Below are the code and all the weights of a small trained network. Each question names an input and a target symbol and asks about switching units off, where a switched-off unit gives its printed mean instead of its output.

import numpy as np


def w(rows, s, z=0):
    codes = np.array(rows[::2]) - 128.0
    scale = np.full(codes.shape[1], s)
    scale[-1] = z or s
    return codes * scale


def norm(h):
    return h / np.sqrt((h * h).mean(-1, keepdims=True) + 1e-5)


def f(y):
    return y / 2 * (1 + np.tanh(0.7978845608 * (y + 0.044715 * y**3)))


def softmax(a):
    e = np.exp(a - a.max(-1, keepdims=True))
    return e / e.sum(-1, keepdims=True)


def log_softmax(a):
    a = a - a.max(-1, keepdims=True)
    return a - np.log(np.exp(a).sum(-1, keepdims=True))


def net(x, mask):
    ids = ['αβγδεζηθλμξπστψω'.index(c) for c in x.split()]
    T = len(ids)
    res = E[ids] + P[:T]
    u = 0
    for l in range(2):
        r = norm(res)
        for j in range(3):
            rows = slice(2 * j, 2 * j + 2)
            q, k, v = (r @ M[l][rows].T for M in (Q, K, V))
            z = softmax(np.where(np.tri(T) > 0, q @ k.T / 2**0.5, -1e9)) @ v
            o = O[l][rows]
            res = res + np.where(mask[u + j], z, o[:, -1]) @ o[:, :-1]
        u += 3
        y = f(norm(res) @ A[l][:, :-1].T + A[l][:, -1])
        res = res + np.where(mask[u : u + 4], y, B[l][:, -1]) @ B[l][:, :-1]
        u += 4
    return log_softmax(norm(res)[-1] @ U[:, :-1].T + U[:, -1])


Q, K, V, O, A, B = {}, {}, {}, {}, {}, {}
E = w([
[80,79,70],'α',
[126,73,146],'β',
[126,92,53],'γ',
[50,75,103],'δ',
[61,128,222],'ε',
[92,121,255],'ζ',
[143,92,251],'η',
[118,88,50],'θ',
[132,54,122],'λ',
[128,47,93],'μ',
[98,93,60],'ξ',
[49,29,135],'π',
[51,100,157],'σ',
[30,230,134],'τ',
[46,105,148],'ψ',
[52,80,96],'ω',
],0.0053)
P = w([
[161,188,149],'0',
[114,254,4],'1',
[148,64,146],'2',
[148,37,159],'3',
[146,21,125],'4',
[167,23,171],'5',
[172,21,158],'6',
],0.0056)
Q[0] = w([
[188,101,157],'L0H1',
[154,178,133],'L0H1',
[69,138,255],'L0H2',
[119,102,31],'L0H2',
[127,64,166],'L0H3',
[224,162,66],'L0H3',
],0.0069)
K[0] = w([
[84,124,136],'L0H1',
[131,52,160],'L0H1',
[175,198,52],'L0H2',
[67,76,254],'L0H2',
[177,140,124],'L0H3',
[57,173,92],'L0H3',
],0.0072)
V[0] = w([
[253,3,166],'L0H1',
[216,152,167],'L0H1',
[118,167,49],'L0H2',
[190,185,75],'L0H2',
[81,117,180],'L0H3',
[78,3,127],'L0H3',
],0.0057)
O[0] = w([
[18,161,162,21],'L0H1',
[82,109,140,40],'L0H1',
[155,58,40,144],'L0H2',
[104,104,2,75],'L0H2',
[166,205,72,169],'L0H3',
[188,219,127,254],'L0H3',
],0.0061,0.0025)
A[0] = w([
[158,114,1,254],'L0N1',
[117,177,93,80],'L0N2',
[241,185,181,213],'L0N3',
[87,202,151,74],'L0N4',
],0.0043,0.0028)
B[0] = w([
[99,130,254,227],'L0N1',
[178,61,148,95],'L0N2',
[58,24,138,253],'L0N3',
[176,44,29,93],'L0N4',
],0.0051,0.0031)
Q[1] = w([
[109,150,77],'L1H1',
[109,51,198],'L1H1',
[2,100,235],'L1H2',
[3,149,223],'L1H2',
[175,17,170],'L1H3',
[56,182,161],'L1H3',
],0.0073)
K[1] = w([
[135,115,184],'L1H1',
[169,206,36],'L1H1',
[186,218,151],'L1H2',
[169,254,143],'L1H2',
[205,130,170],'L1H3',
[82,185,91],'L1H3',
],0.0079)
V[1] = w([
[84,106,108],'L1H1',
[3,167,152],'L1H1',
[171,192,147],'L1H2',
[124,152,178],'L1H2',
[124,118,43],'L1H3',
[75,204,148],'L1H3',
],0.011)
O[1] = w([
[50,124,153,122],'L1H1',
[28,30,158,75],'L1H1',
[254,90,70,105],'L1H2',
[133,81,14,164],'L1H2',
[144,139,243,7],'L1H3',
[140,28,155,1],'L1H3',
],0.0057,0.0043)
A[1] = w([
[114,62,76,88],'L1N1',
[136,48,63,90],'L1N2',
[247,120,39,85],'L1N3',
[134,22,88,1],'L1N4',
],0.011,0.0046)
B[1] = w([
[231,156,152,160],'L1N1',
[198,173,223,174],'L1N2',
[2,75,98,255],'L1N3',
[215,230,153,157],'L1N4',
],0.0068,0.0077)
U = w([
[190,128,149,141],'α',
[97,230,197,88],'β',
[177,29,214,109],'γ',
[230,148,143,157],'δ',
[151,168,58,138],'ε',
[57,170,173,85],'ζ',
[86,87,148,149],'η',
[90,122,57,115],'θ',
[198,2,47,115],'λ',
[88,85,63,88],'μ',
[95,70,151,128],'ξ',
[68,149,157,144],'π',
[68,58,160,110],'σ',
[132,120,110,254],'τ',
[152,216,144,121],'ψ',
[158,194,72,128],'ω',
],0.016,0.0064)

Each question gives the input, a string of symbols that net reads in full, and the target symbol t.
The units are the heads (2 rows each of Q, K, V and O) and the neurons (one row each of A and B). Each row of codes is followed by its name. A weight is (code - 128) times the scale printed after its matrix; where a second scale follows, it is the last column's (O, A, B and U).
mask holds one flag per unit, layer by layer, with each layer's heads first. A switched-off unit (its flag False) gives its mean, the last column of its rows in O or B, instead of its output. The means were averaged over made-up inputs and are rounded, as every weight is.
A unit's drop is (log p(t) with every unit on - log p(t) with that unit switched off) / (log p(t) with every unit on - log p(t) with every unit switched off).
The circuit of an input: a set's keep is (log p(t) with only the set's units on - log p(t) with every unit switched off) / (log p(t) with every unit on - log p(t) with every unit switched off). Starting from the 12 units with the biggest drops (on a tie, the unit counted first), units are removed one at a time, each time the one whose removal leaves the highest keep (on an exact tie, the one counted first), for as long as the keep stays at least 0.8.
circuit, biggest first: the units of the circuit, biggest drop first
most important unit: the unit with the biggest drop
k most important neurons: the k neurons with the biggest drops, biggest first
k most important neurons of layer l: the k neurons of layer l with the biggest drops, biggest first
heads that matter: for each layer, one digit per head in row order, 1 if its drop is at least 0.15 and else 0, layers parted by /
input η π ψ ψ π ξ λ, target γ: circuit, biggest first : [L1H1; L1N3]
input ω σ π γ, target ω: heads that matter : 100 / 101
input π η ε ε, target λ: heads that matter : 000 / 010
input η ε ξ π ψ ζ ω, target γ: circuit, biggest first : [L1H1; L1N3; L0H1; L1N1]
input ξ ω ζ γ π λ μ, target β: heads that matter : 110 / 010
input λ η ξ, target σ: circuit, biggest first : [L1H1; L0H1]
input η ζ ψ δ π α π, target γ: heads that matter : 111 / 111
input η π θ λ π θ μ, target γ: 2 most important neurons : [L1N3; L0N4]
input π ω ω δ ω, target λ: circuit, biggest first : [L1H2; L0H2]
input η τ β λ τ ε, target γ: 3 most important neurons : [L1N3; L0N3; L0N4]
input λ λ η, target σ: most important unit : L1H1
input λ η η γ, target σ: heads that matter : 101 / 100
input π η ζ β π ξ π, target λ: 2 most important neurons of layer 1 : [L1N3; L1N2]
input π π λ δ, target λ: most important unit : L1H2
input η ε ψ ψ π γ, target γ: heads that matter : 101 / 100
input ε β π π π ε, target δ: heads that matter : 011 / 100
input η α ω ψ, target γ: 2 most important neurons : [L1N3; L0N3]
input ζ τ η μ σ π δ, target δ: heads that matter : 000 / 010
input π π δ ψ ε, target λ: heads that matter : 100 / 010
input π β π, target λ: circuit, biggest first : [L1H2]
input π ψ π σ, target λ: 2 most important neurons : [L1N3; L0N3]
input η α π ξ η σ, target γ: 3 most important neurons of layer 0 : [L0N4; L0N3; L0N1]
input ε ψ σ λ λ β, target δ: 2 most important neurons : [L0N1; L1N4]
input ξ θ π, target β: heads that matter : 100 / 011
input η η σ ξ, target γ: heads that matter : 111 / 100
input ξ σ ω π η γ ω, target β: heads that matter : 110 / 010
input ε ε β λ ε ψ, target δ: most important unit : L0N1
input π θ γ λ η β, target λ: heads that matter : 110 / 011
